[ -7   5 -13 -46 -30  -3  -5  -3  36  19 -14  -7 -31  11  23   2 -19 -25
 -21  37  23   1  76  31   6  -4  13  18  24 -23   3   4  23  -7] => 10
[ 23   4  18 -10 -31  25  17  56  10  29   5  64   9   7  11  -5  -4 -42
 -35  40   9 -36   0  23 -29 -51 -21   7  21  14  10 -39 -20 -62] => 7
[ 11  -4 -19 -54  15   7  -2  -5  26  -8 -24 -25   9   4   3  25  14 -18
   8 -15  -5   9  27 -23  13   5  26  23 -14 -20 -16  27   6 -42] => 1
[-50 -90 -24 -15  -3 -20  59  21  26  24 -28 -50  28  -8  11  23 -22 -15
  -2 -24  12   1  10 -48  34  -5  27  41  19 -23  -8  -3  12   7] => 7
[-30 -37 -13   0   2 -24   9 -28   2  35 -16 -19 -16  16  -1  45 -24   8
  37  23   2 -11  20  -6  62  23   8  19   9 -28  12 -28  42  23] => 0
[ 16   4  16 -12 -17  29  -5  81  -5   6 -17  30  -4  33 -25  -1  12 -22
 -48  46 -12 -46 -44  13 -12 -61 -23  11  25 -46   4 -30 -38 -63] => 4
[ -7 -16 -28 -24  -7   1  11  -2  -3  -1 -26 -47   6  30  11  22   9 -41
   8 -34   4   2 -13 -42 -18  48  25  35   7 -12 -25  -1  19  17] => 5
[-35   2 -21  18  -2  20  43  37 114 -18 -17 -25  11  18  27  -3  -5  -7
 -39  40  21  11  20 -29 -14  41  39 -10 -32   0 -12  35  61  15] => 6
[ 51  35  -2  11  15   1 -22  -5   0   5  13  17  27  14   2 -18 -27  32
  39  -3  28 -48 -14  -9 -32 -42 -25  -8  -3  22  -6 -23  45  -2] => 0
[ 17  10  -6  -4 -14   5  10  71  13 -18  -6   9   1   7 -21  -4  15 -10
 -26   2  13 -35 -62  14 -32 -66 -13  -7  44 -48  17 -21 -31   8] => 4
[ 56  86 -24 -11  24  -6 -56 -38  -4 -28  -3  30 -24 -16 -17   3   8  59
   1  -3 -25   6 -23  18 -39 -29   3  13  -1 -20 -22   7 -28   3] => 6
[ 45  39   2   1 -30  23   6  63  13 -15   1  36  23 -14  -3  -8  25 -25
 -16  28  16 -37 -54  53 -43 -43 -38 -14   6  -3  10 -36 -35 -50] => 7
[ 27  39  23  -7  10  15   5  22 -27  -6 -10  11  16   9  17  -3   5  12
   7 -12  -8  -9 -30  17   4 -31 -19  -5  12  -5  -5 -21  -4  -4] => 0
[ 10 -16 -32  19 -19  -8  24 -19   6   7 -19 -19  -2  -9 -16 -27  14  -7
 -18 -47  12 -19 -34 -11 -51  -8  -8  10  -2  -1   1   2 -14  -5] => 9
[ -2  31 -38  10   0 -10 -40 -18   8  28  -8  18 -19 -11   0 -27  24  15
   7  -6  21 -36 -22  35 -25 -39  -9  -3 -37  10  32  -3 -21 -16] => 5
[ 12  38  -1 -19  21  17 -18  18   5 -37  17 -67  21  22  43  -3  22  30
   2 -67 -11  26   1  15  32  21  15  17 -21  25  -2  69  19  31] => 8
[-13   8 -29  14 -13 -12  -6   2 -22   3  -8 -23  23  14  -4  15  17  43
  36 -16   1 -24 -23  17  22  19 -20  61 -47   5  22   2 -11 -19] => 1
[ 14   5   2 -15 -20   8   3  43   2   7 -14  18   9 -14   0 -20 -22   6
  -8 -25 -16   1 -68  37   3 -70 -29 -13  44 -40   2 -44 -19 -17] => 9
[  3 -39  -7   1  21 -35   6  27 -28  -5  -7  -9   7   1 -29  51 -15   2
   0 -25  22 -16 -56 -47   1  -7  17  51   3  -3 -23  -8   3  -5] => 6
[ 22  22  12  -6  24  -7  24 -17 -44  -8 -39 -16   4   7   8 -49  11  -6
  -6  -3  28  17   0  16   1 -26 -24  -1  33  -4   1 -33   1   8] => 2
[  0 -17 -13 -28  -9   9 -37  -2 -41  -8 -38 -11  -2  30 -20  15  13  24
  37 -47 -27 -30 -16 -46   4 -34   5  57  -1 -37 -21   0 -40  -3] => 8
[ -2  17 -36 -24  24   1  -7 -21  11 -11   6  -7  16  43  20  40   9 -11
  76  -4  -3  -1 -16  -1  -2  62  19  31  -2   7 -13 -26   9  37] => 4
[ 17 -11  -5 -45  30  -4  -4 -19   3  26 -27 -11  -1  -6  51  17  -7  -9
  15 -27 -34  49  13 -13  23  12  15  29  34 -22 -19  15   4  -4] => 9
[ 41  17  -9  -9  40 -10  14   9  -1  -5   1  -1 -15   1   2 -15  28 -10
 -30 -24 -12  26  -7  24 -28 -22   3  -1  24 -12  12  10 -23   0] => 4
[-14  -6 -16   4 -40   4 -28 -15 -41  15 -13   0 -18   4 -37   0  29  35
  13 -41 -24 -38 -51  42  33 -33 -25  20 -27 -21  21  -9 -38 -34] => 2
[-23 -17 -30  11   5  -5  -8  13  21  12 -15 -35   6  25 -10  26  -9  25
  27  -3   6 -30 -35   2  45   6   2  49 -47  -7   6  -9  32 -28] => 3
[-11  -6  -9 -15  26   1 -25  10   4  28  13  24   8  20  14  27  -5  -3
  12  28 -10  -5  21  -8  15   8  14  11 -29   0   9  -6  20 -35] => 5
[-52 -48   0 -13   1  -8  -2  -1 -25  42 -11 -28  23   5  35  13 -54  13
  -4 -41   8 -20  28 -25  51   7  15  27 -23 -30 -20  -3  43 -15] => 5
[ 14  38 -19  -7  15  18  -3  68  28   0  -2  42  15  44  -6  15   9 -24
 -28  32  19 -26 -39   5 -27 -42  13   7  10 -19  35 -12  -1 -18] => 10
[-12 -14   6  -6 -25  31  19  94  30  -5  -1  32  11  36  -1 -37  32  -4
 -26 -12 -11 -39 -74  16 -37 -74 -18  -6  10   8   8 -17 -28 -14] => 6
[ -4   8 -37 -15   3  18 -13   1  48  19 -20  -3 -16  26  -5  13   5   8
  15  -4 -23  -8  14   3  37 -31  15  34 -15 -16  20   8  -6 -10] => 8
[-33 -60  -5 -33 -16  27  13  14  13  31 -24 -22  35  17  21 -20 -30   4
   6 -66 -20 -22  19 -28  37 -48  -2   0 -12 -42  -3   4  17 -41] => 9
[  2  46 -29 -10 -15   4  -8 -32 -34  -6 -14   3   8  30  -3  34  13  -3
  27 -24  14  -6  16 -12  23  20  18  30   5 -16  41  -6   4  37] => 8
[  7  40  -4 -49  -5  13 -33 -21 -29  -3  -7 -52   4  18  48   4  20 -26
  17 -47  14  22  73  48  56  16  -4  12  -3  -6  40  30 -16   0] => 7
[-31 -16 -49   5  11  -4   9  27  17 -16  -2 -22  30  20 -28  41  -2  25
  20  -1  -5   7 -57 -10  25  26  23  52 -14  -1   6 -10  -6   6] => 10
[ -3 -11   6  15  13   4   3  -5 -32  -5  -7 -25  11  28   4  -2  14  22
   8 -30 -37  -5 -50 -27   0  14   2  21   2   9 -23   3 -18  25] => 7
[ -8 -22 -12  -6   4  -2 -11  16   9   4  16  17  27  30  -6  46 -23  25
  43   4   6 -18  -7 -34  23  16  15  39 -27  25  -3 -13  48 -15] => 6
[ 17   2 -13  27  54 -29 -24 -44 -23  32  12   7   7  36 -21  23 -41  -3
  18  54  22 -13  10 -41   9  38  12  17 -24  25  -2  -9  51 -12] => 10
[-30 -20 -40 -34   5  -9 -21  -2 -24   1 -22 -55  31  23  -3   1   7   9
   1 -51   7 -15  -5 -22  14  -3  22  32 -21 -33   4  38  -8 -12] => 10
[-36   3  -8  19 -14  22  15   9   4   9   9   4  33  14  -1  26  -3  26
  -8 -17 -16 -23 -10 -26  22  17  18  11 -41  10   9  18   8 -14] => 0
[-17 -12   6 -17  16  30  62  49  23  -2 -30   4  33  19  17 -23   0 -43
 -33  16  -3  30   8  -7  13 -10   7 -18  31 -29   8 -27  -5 -16] => 4
[-37  -5 -32  -4 -16  12  11 -23 -12  27 -15 -32  21  24  27 -11 -23  -3
 -33 -39  16 -22  31  15  29  28  12  22  -2 -32  14  11  22   9] => 10
[  4  16 -11  15 -40   1 -29 -34 -18   4   8  21 -21  10  -5   7  16  40
  34 -12  15 -43  -5  40   0   4 -21  10 -26  13  32 -20  12  -3] => 9
[-30   6 -40  14  -9 -15   6  -9 -13 -10 -26 -35  -2 -21 -10 -26  35  19
 -76 -28   3  15 -50  15 -24  14  14  11   8 -26  17  32 -38  -2] => 9
[-34  13 -51  -6 -21   9  29  34  66   8 -22 -15  28  11  -4 -17   7 -37
 -47  41  17  -7   7   7 -16 -20  13  -9   6 -40  38  -2 -18 -17] => 7
[-13 -32  13 -25  40  19  31  18  11  13 -38   5  15  20  14 -17 -33  -5
 -32  35  -7   8  19 -43  44 -43  17   5  67 -41 -22 -34  21   9] => 8
[-23  -6 -13 -27 -39  27   4  27  -5 -19   2  19  25  25 -12  10  15  -8
 -21  21   7 -25  -7  -4  -6  12  14  19  19   1  -1 -20   1 -15] => 8
[ -4  -4   0  12 -13   2 -24   9 -44  20  -6  66 -11  14 -26  38   3  65
  -8  -5 -36 -45 -62   1  14 -27   2  52  -1 -27   6 -30 -13 -30] => 1
[-23 -12 -14 -12 -14   4   3 -11  21  -8   8 -29 -20   1   5   1  31 -11
   8  -7  13 -13 -25  20  13  25   8  17   1  44  -6   6  -5  17] => 3
[-38  19 -18 -17  21   0 -27 -26 -16  -8  23 -15  25  40  35  49  -5  34
  30 -26 -14   0  19 -11  41  46  41  18 -11 -13  12  18  22  50] => 7
[ 55  28   5 -14  30 -13  -6   6  12  14 -13  47 -19  -5   6  13  -3 -16
  -4  38  17  -4  15   9 -19 -40  -1   1   8 -23  11 -23  28 -38] => 3
[-11  -9 -14   8 -21 -12  -9 -41 -33  14 -10   6  13 -13  11  11  -3  16
  30  -2  19 -27  -6  11  11  47  -9  23 -26   0  -5 -23  28 -17] => 3
[-19 -20 -10 -28 -10  11  20  32  24  -7 -40 -38  22  23  14   8  -1 -36
   0 -20  30  -3  49 -25  10  -8  11  17 -25 -47   4  15  18 -30] => 2
[ 21  52 -16 -31   1  15 -28  18 -20  -5 -32  31  -8  14 -32  17   7  28
 -33  11 -18 -12 -18   7  -8 -62   9  37  11 -40   6 -21 -32 -58] => 0
[ 24   0   3  -5  -4   0  29  44  27  -3 -14  14   9   0  -7   4  -5 -25
 -17  12   8  10 -22 -27 -36 -32   0   5  11  -3   1  -9   3 -31] => 9
[  6  37 -23   8   7  18  38  58  21 -40 -16 -11  29  29  -2 -25  51   4
  -1  -4  20  -1 -81 -11 -39 -29   3  -5  31  14  33 -25   6  53] => 5
[-51 -33 -34  35 -15  17   4  -8  27  20   6   2  29  12 -17   8 -28  35
  16   8  -8  -7   3 -20  55  27   5  25 -27   5  30 -17  29  -8] => 3
[  9 -11 -17 -18  38  -7   5   4   6  -5 -10 -37   5  26 -11  31 -24  -4
  -1 -40 -17  22 -19 -30  26  11  22  46  13 -19 -27   1   8   2] => 1
[ -3  47 -40  -2 -22   7   0 -17  21 -10   4 -23   2  25   8  -5   0 -22
  31 -40  38 -19  -1  35 -12  14   1   6 -16  15  24  -3  -2  43] => 10
[-17 -17  -5  13  -5  37  -1  90  70 -32  17  -2  -1  14 -31   4  17   4
 -41  29   2  -3 -53  -1  10 -26  14 -21   5   9  20  -5  13 -10] => 5
[-31 -25 -10  -9  16  33  26  50  50  -4   1 -30  57  19  34   7   6  -7
  10 -18  11  31  17 -21  58  17  21 -12   2  18  42  24  42   8] => 0
[-23 -42 -36 -24  -6  11  24  53  19  10 -40  20  34  13  -7   7  21 -19
  33   7 -30  -1 -81  18   0 -22 -19  15  18 -53   8 -66 -40 -40] => 9
[-37  -6 -25 -39 -10  16  15   0  41 -10 -17 -20   6   1  22  20 -12 -26
  -9 -10   8  25  62   1  14  18  24  17   0 -36   1   2 -15 -11] => 9
[  9 -10  22  -7  -4   2  -7  44  -7  33 -20  57   2  -4 -14   1 -31  10
 -30  34 -22  -7 -19   3  18 -78 -17 -16  13 -58  18 -36   2 -72] => 9
[ 13  46   7 -15 -35  11   8  36  23  -4 -21  39 -33   3   1  -3  34  -8
  -9  27  -6 -10 -25  52 -11 -47 -16   0  19 -20  26 -22 -33  -5] => 1
[ 18 -21  -4   8  11  -6 -14   6  25  13  -3 -10   8  26  13  -3  -7  11
  23  23   3   3  25 -38   0  19   6  23 -18  27  -3  24  57  -4] => 8
[ 20 -16 -20  17   4 -10  33  13   7 -28  13 -65  11  38 -28   4  15 -36
 -11  14  37 -31  -4 -26 -33  38  -7  33   0  26 -15   5  14  18] => 8
[-20 -54 -25 -14  12  -5  22  37  17  -8 -30 -14  18  24  11  51  26 -14
  52 -10 -10  19 -42 -19  25  47  24  26  14 -42  10 -20  18  22] => 4
[ 19  16 -11 -29  31   4 -10 -25 -24 -14 -10 -18   9  30  22  44   2 -16
  27 -66  -2  34  33 -29  16  35  31  31   6 -28   1  19  18  25] => 2
[-28 -13  13 -11 -11  11  -4   2 -14   9 -19 -10  17  16  23   8  -7 -20
 -25  -4  -8  26  24 -35  16  47  25 -13   9 -19  -2  23  25  -1] => 0
[-33 -21 -12 -22  -2  28  13  46  18 -50 -14 -55  14  13 -15  12  39  -9
 -20 -37   6  12 -34   2  43 -10  23   1  20 -10  19   8 -34  15] => 7
[-26   6 -27  13 -11  16   0 -20 -42  -5 -13 -24  23  24   5  -8  12  50
   0 -69 -19 -14 -19   0  28  16   5  47 -12  -6  10   8 -11  27] => 8
[  0 -41 -25   9   6 -10   6  22  -2   5  -1 -31  18  28 -40  -9  37  -2
  12  -7 -21 -36 -92 -33 -37 -15 -16  24 -28  28 -14   7 -32 -41] => 9
